Here is a tiny trained network, its code and every weight. The questions are about switching its units off for an input and a target symbol, where a switched-off unit gives its printed mean instead of its output.

import numpy as np


def w(rows, s, z=0):
    codes = np.array(rows[::2]) - 128.0
    scale = np.full(codes.shape[1], s)
    scale[-1] = z or s
    return codes * scale


def f(y):
    return np.maximum(y, 0)


def softmax(a):
    e = np.exp(a - a.max(-1, keepdims=True))
    return e / e.sum(-1, keepdims=True)


def log_softmax(a):
    a = a - a.max(-1, keepdims=True)
    return a - np.log(np.exp(a).sum(-1, keepdims=True))


def net(x, mask):
    ids = ['βλπσφψ'.index(c) for c in x.split()]
    T = len(ids)
    res = E[ids] + P[:T]
    r = res
    for j in range(2):
        rows = slice(2 * j, 2 * j + 2)
        q, k, v = (r @ M[0][rows].T for M in (Q, K, V))
        z = softmax(np.where(np.tri(T) > 0, q @ k.T / 2**0.5, -1e9)) @ v
        o = O[0][rows]
        res = res + np.where(mask[j], z, o[:, -1]) @ o[:, :-1]
    y = f(res @ A[0][:, :-1].T + A[0][:, -1])
    res = res + np.where(mask[2:10], y, B[0][:, -1]) @ B[0][:, :-1]
    return log_softmax(res[-1] @ U[:, :-1].T + U[:, -1])


Q, K, V, O, A, B = {}, {}, {}, {}, {}, {}
E = w([
[139,152,25],'β',
[130,191,133],'λ',
[75,190,64],'π',
[61,54,74],'σ',
[254,155,8],'φ',
[56,140,151],'ψ',
],0.026)
P = w([
[254,26,202],'0',
[97,194,153],'1',
[132,102,69],'2',
[165,95,165],'3',
[95,201,151],'4',
[135,108,62],'5',
[174,94,169],'6',
[93,202,150],'7',
[135,108,54],'8',
],0.018)
Q[0] = w([
[191,59,6],'H0',
[140,71,125],'H0',
[131,159,85],'H1',
[88,171,125],'H1',
],0.02)
K[0] = w([
[210,18,4],'H0',
[54,53,81],'H0',
[209,131,125],'H1',
[164,100,188],'H1',
],0.013)
V[0] = w([
[91,206,63],'H0',
[133,78,22],'H0',
[38,118,254],'H1',
[222,217,145],'H1',
],0.0062)
O[0] = w([
[181,85,128,151],'H0',
[84,165,167,236],'H0',
[97,169,254,1],'H1',
[198,89,103,145],'H1',
],0.0068,0.0083)
A[0] = w([
[118,10,240,154],'N0',
[71,198,60,22],'N1',
[138,24,132,133],'N2',
[178,225,77,26],'N3',
[242,82,193,138],'N4',
[104,132,63,34],'N5',
[183,74,91,208],'N6',
[35,127,108,2],'N7',
],0.012,0.0095)
B[0] = w([
[95,237,104,181],'N0',
[189,125,143,212],'N1',
[173,1,124,192],'N2',
[48,40,207,197],'N3',
[78,102,184,159],'N4',
[175,107,174,207],'N5',
[124,211,111,254],'N6',
[201,130,173,186],'N7',
],0.011,0.014)
U = w([
[136,177,83,250],'β',
[89,157,136,171],'λ',
[197,156,205,87],'π',
[93,57,173,66],'σ',
[159,152,71,4],'φ',
[3,79,85,179],'ψ',
],0.017,0.0024)

Each question gives the input, a string of symbols that net reads in full, and the target symbol t.
The units are the heads (2 rows each of Q, K, V and O) and the neurons (one row each of A and B). Each row of codes is followed by its name. A weight is (code - 128) times the scale printed after its matrix; where a second scale follows, it is the last column's (O, A, B and U).
mask holds one flag per unit, heads first, then neurons. A switched-off unit (its flag False) gives its mean, the last column of its rows in O or B, instead of its output. The means were averaged over made-up inputs and are rounded, as every weight is.
A unit's drop is (log p(t) with every unit on - log p(t) with that unit switched off) / (log p(t) with every unit on - log p(t) with every unit switched off).
The circuit of an input: a set's keep is (log p(t) with only the set's units on - log p(t) with every unit switched off) / (log p(t) with every unit on - log p(t) with every unit switched off). Starting from all 10 units, units are removed one at a time, each time the one whose removal leaves the highest keep (on an exact tie, the one counted first), for as long as the keep stays at least 0.8.
circuit, biggest first: the units of the circuit, biggest drop first
unit that matters most: the unit with the biggest drop
top k neurons: the k neurons with the biggest drops, biggest first
which heads matter: for each layer, one digit per head in row order, 1 if its drop is at least 0.15 and else 0, layers parted by /
drop of u: that unit's drop, to one decimal
input ψ σ σ ψ, target λ: unit that matters most -> H1
input φ σ λ, target φ: which heads matter -> 01
input σ σ σ β σ π λ β, target π: top 3 neurons -> N1, N2, N4
input β ψ β σ π σ σ β σ, target σ: which heads matter -> 10
input φ φ π λ σ, target φ: which heads matter -> 01
input σ π π β σ π, target π: which heads matter -> 00
input σ π σ π β, target π: circuit, biggest first -> N1, H1
input φ λ σ β ψ σ φ λ, target φ: which heads matter -> 11
input β σ σ σ π σ φ ψ, target β: which heads matter -> 11
input σ β σ σ π σ φ ψ ψ, target φ: circuit, biggest first -> N3, H0
input σ λ σ β ψ σ ψ, target λ: top 2 neurons -> N0, N3
input π β σ σ ψ ψ ψ β, target σ: which heads matter -> 00
input π β σ φ σ σ φ, target σ: top 2 neurons -> N3, N4
input φ σ φ φ σ ψ, target φ: circuit, biggest first -> H1
input σ π σ σ ψ λ, target λ: top 2 neurons -> N2, N5
input π φ σ σ, target ψ: top 3 neurons -> N0, N1, N5
input φ φ σ σ λ ψ σ π σ, target φ: top 2 neurons -> N6, N3
input β σ σ σ π σ π ψ, target β: top 4 neurons -> N3, N2, N4, N5
input π σ σ σ λ π π π, target σ: drop of N6 -> 0.4
input φ β π σ φ σ σ π, target φ: drop of H0 -> 0.6
